Below is a small trained network, with its code and all its weights. Each question gives an input and a target symbol and asks what happens when units are switched off, that is, made to give their printed mean instead of their output.

import numpy as np


def w(rows, s, z=0):
    codes = np.array(rows[::2]) - 128.0
    scale = np.full(codes.shape[1], s)
    scale[-1] = z or s
    return codes * scale


def norm(h):
    return h / np.sqrt((h * h).mean(-1, keepdims=True) + 1e-5)


def f(y):
    return np.maximum(y, 0)


def softmax(a):
    e = np.exp(a - a.max(-1, keepdims=True))
    return e / e.sum(-1, keepdims=True)


def log_softmax(a):
    a = a - a.max(-1, keepdims=True)
    return a - np.log(np.exp(a).sum(-1, keepdims=True))


def net(x, mask):
    ids = ['γδεζθλξσφω'.index(c) for c in x.split()]
    T = len(ids)
    res = E[ids] + P[:T]
    q, k, v = (norm(res) @ M[0].T for M in (Q, K, V))
    z = softmax(np.where(np.tri(T) > 0, q @ k.T / 2**0.5, -1e9)) @ v
    res = res + np.where(mask[0], z, O[0][:, -1]) @ O[0][:, :-1]
    y = f(norm(res) @ A[0][:, :-1].T + A[0][:, -1])
    res = res + np.where(mask[1:17], y, B[0][:, -1]) @ B[0][:, :-1]
    return log_softmax(norm(res)[-1] @ U[:, :-1].T + U[:, -1])


Q, K, V, O, A, B = {}, {}, {}, {}, {}, {}
E = w([
[110,120,143,62],'γ',
[143,109,120,83],'δ',
[123,237,156,119],'ε',
[111,207,158,90],'ζ',
[253,172,153,107],'θ',
[60,90,53,162],'λ',
[125,104,183,36],'ξ',
[185,151,113,122],'σ',
[122,109,180,132],'φ',
[216,182,186,145],'ω',
],0.014)
P = w([
[2,223,106,182],'0',
[112,58,41,182],'1',
[153,79,126,95],'2',
[107,66,63,182],'3',
[143,124,140,99],'4',
[108,80,81,181],'5',
[151,122,128,88],'6',
],0.0083)
Q[0] = w([
[71,164,44,126],'head 0',
[254,160,242,24],'head 0',
],0.007)
K[0] = w([
[151,81,114,74],'head 0',
[179,87,254,174],'head 0',
],0.0098)
V[0] = w([
[254,173,120,142],'head 0',
[77,111,170,161],'head 0',
],0.0071)
O[0] = w([
[168,83,156,151,252],'head 0',
[119,2,191,187,63],'head 0',
],0.0092,0.0014)
A[0] = w([
[173,160,80,95,122],'neuron 0',
[92,135,184,119,33],'neuron 1',
[141,161,165,88,129],'neuron 2',
[140,149,146,142,171],'neuron 3',
[145,117,194,138,134],'neuron 4',
[153,114,196,105,101],'neuron 5',
[51,170,74,163,89],'neuron 6',
[135,193,189,127,39],'neuron 7',
[116,155,115,35,98],'neuron 8',
[100,145,157,148,36],'neuron 9',
[65,130,103,248,170],'neuron 10',
[173,160,135,149,140],'neuron 11',
[206,115,104,122,109],'neuron 12',
[147,160,174,150,96],'neuron 13',
[170,118,101,239,113],'neuron 14',
[105,169,126,202,2],'neuron 15',
],0.012,0.0043)
B[0] = w([
[127,141,81,113,250],'neuron 0',
[40,75,53,81,142],'neuron 1',
[220,124,65,188,192],'neuron 2',
[111,111,106,85,179],'neuron 3',
[146,73,155,66,177],'neuron 4',
[130,102,107,91,186],'neuron 5',
[134,167,234,113,205],'neuron 6',
[120,21,134,99,168],'neuron 7',
[126,182,170,158,208],'neuron 8',
[91,230,54,166,135],'neuron 9',
[253,83,107,88,221],'neuron 10',
[74,66,118,134,219],'neuron 11',
[74,148,187,132,253],'neuron 12',
[105,125,166,123,164],'neuron 13',
[42,204,158,228,216],'neuron 14',
[190,92,24,46,151],'neuron 15',
],0.0064,0.0054)
U = w([
[43,157,136,97,107],'γ',
[67,129,4,87,69],'δ',
[213,175,61,96,116],'ε',
[126,195,156,123,57],'ζ',
[161,166,165,190,84],'θ',
[118,107,55,156,155],'λ',
[71,46,141,68,132],'ξ',
[60,180,85,198,255],'σ',
[200,66,165,179,135],'φ',
[107,162,206,169,137],'ω',
],0.012,0.004)

Each question gives the input, a string of symbols that net reads in full, and the target symbol t.
The units are the heads (2 rows each of Q, K, V and O) and the neurons (one row each of A and B). Each row of codes is followed by its name. A weight is (code - 128) times the scale printed after its matrix; where a second scale follows, it is the last column's (O, A, B and U).
mask holds one flag per unit, heads first, then neurons. A switched-off unit (its flag False) gives its mean, the last column of its rows in O or B, instead of its output. The means were averaged over made-up inputs and are rounded, as every weight is.
A unit's drop is (log p(t) with every unit on - log p(t) with that unit switched off) / (log p(t) with every unit on - log p(t) with every unit switched off).
The circuit of an input: a set's keep is (log p(t) with only the set's units on - log p(t) with every unit switched off) / (log p(t) with every unit on - log p(t) with every unit switched off). Starting from the 12 units with the biggest drops (on a tie, the unit counted first), units are removed one at a time, each time the one whose removal leaves the highest keep (on an exact tie, the one counted first), for as long as the keep stays at least 0.8.
circuit, biggest first: the units of the circuit, biggest drop first
unit that matters most: the unit with the biggest drop
k most important neurons: the k neurons with the biggest drops, biggest first
drop when u is switched off: that unit's drop, to one decimal
input ζ φ σ, target ξ: circuit, biggest first	[head 0; neuron 12; neuron 10; neuron 6]
input δ γ δ ω ξ σ γ, target ε: circuit, biggest first	[neuron 2; neuron 12]
input ε φ δ δ σ γ γ, target ε: 4 most important neurons	[neuron 2; neuron 12; neuron 14; neuron 6]
input γ φ ε, target ξ: circuit, biggest first	[neuron 7; head 0]
input ε σ φ σ ζ, target ξ: 2 most important neurons	[neuron 7; neuron 1]
input ω ζ γ ε, target ε: 2 most important neurons	[neuron 15; neuron 10]
input σ γ λ γ θ ε, target ε: unit that matters most	neuron 15
input γ ω φ σ σ σ ζ, target ε: 3 most important neurons	[neuron 2; neuron 12; neuron 8]
input γ ε σ δ γ δ, target δ: 2 most important neurons	[neuron 14; neuron 10]
input σ ε φ φ σ δ, target δ: circuit, biggest first	[neuron 10; head 0; neuron 11]
input σ ξ σ γ ζ γ, target γ: drop when neuron 2 is switched off	0.1
input σ σ δ, target ε: drop when neuron 14 is switched off	0.2
input γ σ ξ σ, target σ: drop when neuron 2 is switched off	0.0
input σ δ ε γ φ ω σ, target φ: circuit, biggest first	[head 0]
